Below are the code and all the weights of a small trained network. Each question names an input and a class and asks about switching units off, where a switched-off unit gives its printed mean instead of its output.

import numpy as np


def w(rows, s, z=0):
    codes = np.array(rows[::2]) - 128.0
    scale = np.full(codes.shape[1], s)
    scale[-1] = z or s
    return codes * scale


def f(y):
    return np.maximum(y, 0)


def log_softmax(a):
    a = a - a.max(-1, keepdims=True)
    return a - np.log(np.exp(a).sum(-1, keepdims=True))


def net(x, mask):
    res = np.array(x, float).reshape(1, 8) / 4 @ E
    y = f(res @ A[0][:, :-1].T + A[0][:, -1])
    res = res + np.where(mask, y, B[0][:, -1]) @ B[0][:, :-1]
    return log_softmax(res[-1] @ U[:, :-1].T + U[:, -1])


A, B = {}, {}
E = w([
[58,236,61,160],'x0',
[134,127,133,130],'x1',
[145,121,125,132],'x2',
[89,138,138,109],'x3',
[160,119,117,141],'x4',
[62,47,143,254],'x5',
[151,121,124,141],'x6',
[55,73,2,79],'x7',
],0.0077)
A[0] = w([
[117,212,59,188,57],'n0',
[107,37,59,247,106],'n1',
[122,109,179,212,252],'n2',
[83,77,34,94,239],'n3',
[134,50,142,92,98],'n4',
[187,188,78,106,82],'n5',
[138,165,105,70,9],'n6',
[133,32,82,82,89],'n7',
[211,138,110,34,84],'n8',
[140,54,248,62,69],'n9',
],0.011,0.0041)
B[0] = w([
[163,132,2,156,179],'n0',
[86,82,150,114,238],'n1',
[125,116,184,76,211],'n2',
[176,189,202,102,244],'n3',
[139,93,65,163,173],'n4',
[80,86,192,126,173],'n5',
[50,102,109,178,156],'n6',
[143,180,148,192,192],'n7',
[60,88,149,111,203],'n8',
[143,136,61,193,201],'n9',
],0.012,0.011)
U = w([
[145,157,137,106,254],'0',
[62,105,137,86,11],'1',
[146,192,81,250,49],'2',
[160,169,146,101,203],'3',
[166,221,183,151,100],'4',
],0.013,0.0068)

Each question gives the input, the list of numbers given to net, and the class t.
The units are the neurons (one row each of A and B). Each row of codes is followed by its name. A weight is (code - 128) times the scale printed after its matrix; where a second scale follows, it is the last column's (A, B and U).
mask holds one flag per neuron, in row order. A switched-off neuron (its flag False) gives its mean, the last column of its row in B, instead of its output. The means were averaged over made-up inputs and are rounded, as every weight is.
A unit's drop is (log p(t) with every unit on - log p(t) with that unit switched off) / (log p(t) with every unit on - log p(t) with every unit switched off).
The circuit of an input: a set's keep is (log p(t) with only the set's units on - log p(t) with every unit switched off) / (log p(t) with every unit on - log p(t) with every unit switched off). Starting from all 10 units, units are removed one at a time, each time the one whose removal leaves the highest keep (on an exact tie, the one counted first), for as long as the keep stays at least 0.8.
circuit, biggest first: the units of the circuit, biggest drop first
most important unit: the unit with the biggest drop
k most important neurons: the k neurons with the biggest drops, biggest first
drop of u: that unit's drop, to one decimal
input [-8,-4,-8,7,0,-1,1,-3], class 2: circuit, biggest first	[n9]
input [-6,-2,1,1,-7,0,1,-6], class 2: 2 most important neurons	[n9 n3]
input [-3,4,3,2,3,0,-6,8], class 4: circuit, biggest first	[n3 n7]
input [4,-2,-8,-4,-6,4,1,7], class 3: 3 most important neurons	[n3 n9 n1]
input [-3,2,-2,3,-2,-6,-6,-6], class 1: circuit, biggest first	[n8 n3]
input [-3,4,2,-3,2,-1,-2,5], class 4: circuit, biggest first	[n7 n3]
input [6,-8,6,0,3,-4,-2,-1], class 2: 2 most important neurons	[n0 n2]
input [7,-7,1,7,-1,8,3,-6], class 1: circuit, biggest first	[n2 n3]
input [-7,-3,2,-1,8,3,1,5], class 2: 2 most important neurons	[n7 n4]
input [7,6,7,-8,0,6,0,-6], class 0: circuit, biggest first	[n2 n7]
input [7,6,7,-3,-5,7,-7,-1], class 1: 3 most important neurons	[n1 n2 n9]
input [6,3,-4,-8,0,-7,-1,-8], class 0: circuit, biggest first	[n3 n7]
input [-6,-4,6,-2,-8,-6,-6,-1], class 1: 2 most important neurons	[n8 n3]
input [-6,-4,4,1,-6,-5,5,2], class 2: most important unit	n9
input [6,-8,-5,3,6,-4,-5,4], class 2: 3 most important neurons	[n0 n2 n6]
input [5,-1,5,3,-7,-4,8,6], class 4: 2 most important neurons	[n3 n1]
input [-5,-6,5,4,-5,-1,5,-4], class 2: 3 most important neurons	[n9 n3 n1]
input [8,4,-4,-2,-7,-6,-3,0], class 2: 4 most important neurons	[n0 n2 n1 n6]
input [-7,4,-6,-4,4,-7,-7,-4], class 1: 3 most important neurons	[n8 n3 n7]
input [4,8,4,1,-6,-1,5,5], class 4: circuit, biggest first	[n3]
input [-7,-4,-3,-4,-1,-4,2,-1], class 2: circuit, biggest first	[n9 n2]
input [7,0,-6,-3,7,-6,1,-6], class 2: drop of n1	0.3
